Here is a tiny trained network, its code and every weight. The questions are about switching its units off for an input and a class, where a switched-off unit gives its printed mean instead of its output.

import numpy as np


def w(rows, s, z=0):
    codes = np.array(rows[::2]) - 128.0
    scale = np.full(codes.shape[1], s)
    scale[-1] = z or s
    return codes * scale


def f(y):
    return y / 2 * (1 + np.tanh(0.7978845608 * (y + 0.044715 * y**3)))


def log_softmax(a):
    a = a - a.max(-1, keepdims=True)
    return a - np.log(np.exp(a).sum(-1, keepdims=True))


def net(x, mask):
    res = np.array(x, float).reshape(1, 4) / 4 @ E
    y = f(res @ A[0][:, :-1].T + A[0][:, -1])
    res = res + np.where(mask, y, B[0][:, -1]) @ B[0][:, :-1]
    return log_softmax(res[-1] @ U[:, :-1].T + U[:, -1])


A, B = {}, {}
E = w([
[98,222,239,154,47,212],'x0',
[123,135,126,120,119,112],'x1',
[180,195,25,42,100,191],'x2',
[66,208,1,245,108,96],'x3',
],0.0094)
A[0] = w([
[108,106,212,86,137,148,31],'N0',
[111,233,191,147,73,210,27],'N1',
[74,207,225,159,104,188,25],'N2',
[167,131,180,76,112,169,4],'N3',
[67,128,38,216,168,121,72],'N4',
[61,225,75,252,88,154,77],'N5',
[85,82,200,33,68,191,123],'N6',
[178,196,66,57,87,187,49],'N7',
[66,206,86,254,78,173,90],'N8',
[95,192,197,169,150,152,82],'N9',
[40,63,205,178,61,102,32],'N10',
[10,143,249,193,171,53,38],'N11',
[169,238,94,64,97,196,44],'N12',
[131,126,162,81,86,92,122],'N13',
[140,241,229,166,16,147,7],'N14',
],0.0091,0.0033)
B[0] = w([
[175,119,207,125,49,156,177],'N0',
[116,48,45,133,168,109,235],'N1',
[123,86,76,75,202,63,225],'N2',
[156,200,180,120,65,108,169],'N3',
[187,95,124,66,122,134,208],'N4',
[250,191,208,75,97,87,252],'N5',
[213,162,216,114,44,86,213],'N6',
[58,161,80,209,118,198,205],'N7',
[210,192,202,108,76,185,246],'N8',
[81,85,80,147,137,82,185],'N9',
[67,191,106,189,99,219,194],'N10',
[43,144,62,231,65,197,226],'N11',
[30,106,111,254,105,222,211],'N12',
[154,132,173,68,123,101,146],'N13',
[146,10,77,75,191,52,246],'N14',
],0.009,0.012)
U = w([
[221,180,161,69,42,101,59],'0',
[66,165,60,187,71,174,58],'1',
[172,43,11,79,162,61,253],'2',
],0.011,0.0021)

Each question gives the input, the list of numbers given to net, and the class t.
The units are the neurons (one row each of A and B). Each row of codes is followed by its name. A weight is (code - 128) times the scale printed after its matrix; where a second scale follows, it is the last column's (A, B and U).
mask holds one flag per neuron, in row order. A switched-off neuron (its flag False) gives its mean, the last column of its row in B, instead of its output. The means were averaged over made-up inputs and are rounded, as every weight is.
A unit's drop is (log p(t) with every unit on - log p(t) with that unit switched off) / (log p(t) with every unit on - log p(t) with every unit switched off).
The circuit of an input: a set's keep is (log p(t) with only the set's units on - log p(t) with every unit switched off) / (log p(t) with every unit on - log p(t) with every unit switched off). Starting from the 12 units with the biggest drops (on a tie, the unit counted first), units are removed one at a time, each time the one whose removal leaves the highest keep (on an exact tie, the one counted first), for as long as the keep stays at least 0.8.
circuit, biggest first: the units of the circuit, biggest drop first
unit that matters most: the unit with the biggest drop
top k neurons: the k neurons with the biggest drops, biggest first
drop of u: that unit's drop, to one decimal
input [6,-1,-5,-3], class 2: unit that matters most -> N14
input [1,8,6,6], class 0: top 2 neurons -> [N5; N8]
input [8,1,-1,6], class 2: top 3 neurons -> [N14; N1; N2]
input [-8,7,8,-4], class 1: top 2 neurons -> [N7; N14]
input [-5,-4,0,5], class 0: top 3 neurons -> [N14; N1; N2]
input [6,-3,8,1], class 1: top 2 neurons -> [N12; N7]
input [8,4,-4,6], class 2: top 2 neurons -> [N14; N1]
input [6,-7,-2,-5], class 2: top 2 neurons -> [N14; N2]
input [4,1,-2,3], class 2: top 4 neurons -> [N14; N6; N2; N1]
input [7,-1,-6,2], class 2: top 4 neurons -> [N14; N2; N1; N12]
input [-2,3,-3,2], class 1: top 3 neurons -> [N14; N2; N5]
input [8,-6,4,-5], class 2: drop of N14 -> 0.2
input [-1,-7,-4,5], class 0: drop of N5 -> 0.1
input [-6,4,-8,3], class 1: drop of N11 -> 0.1
input [7,4,5,-1], class 2: circuit, biggest first -> [N14]
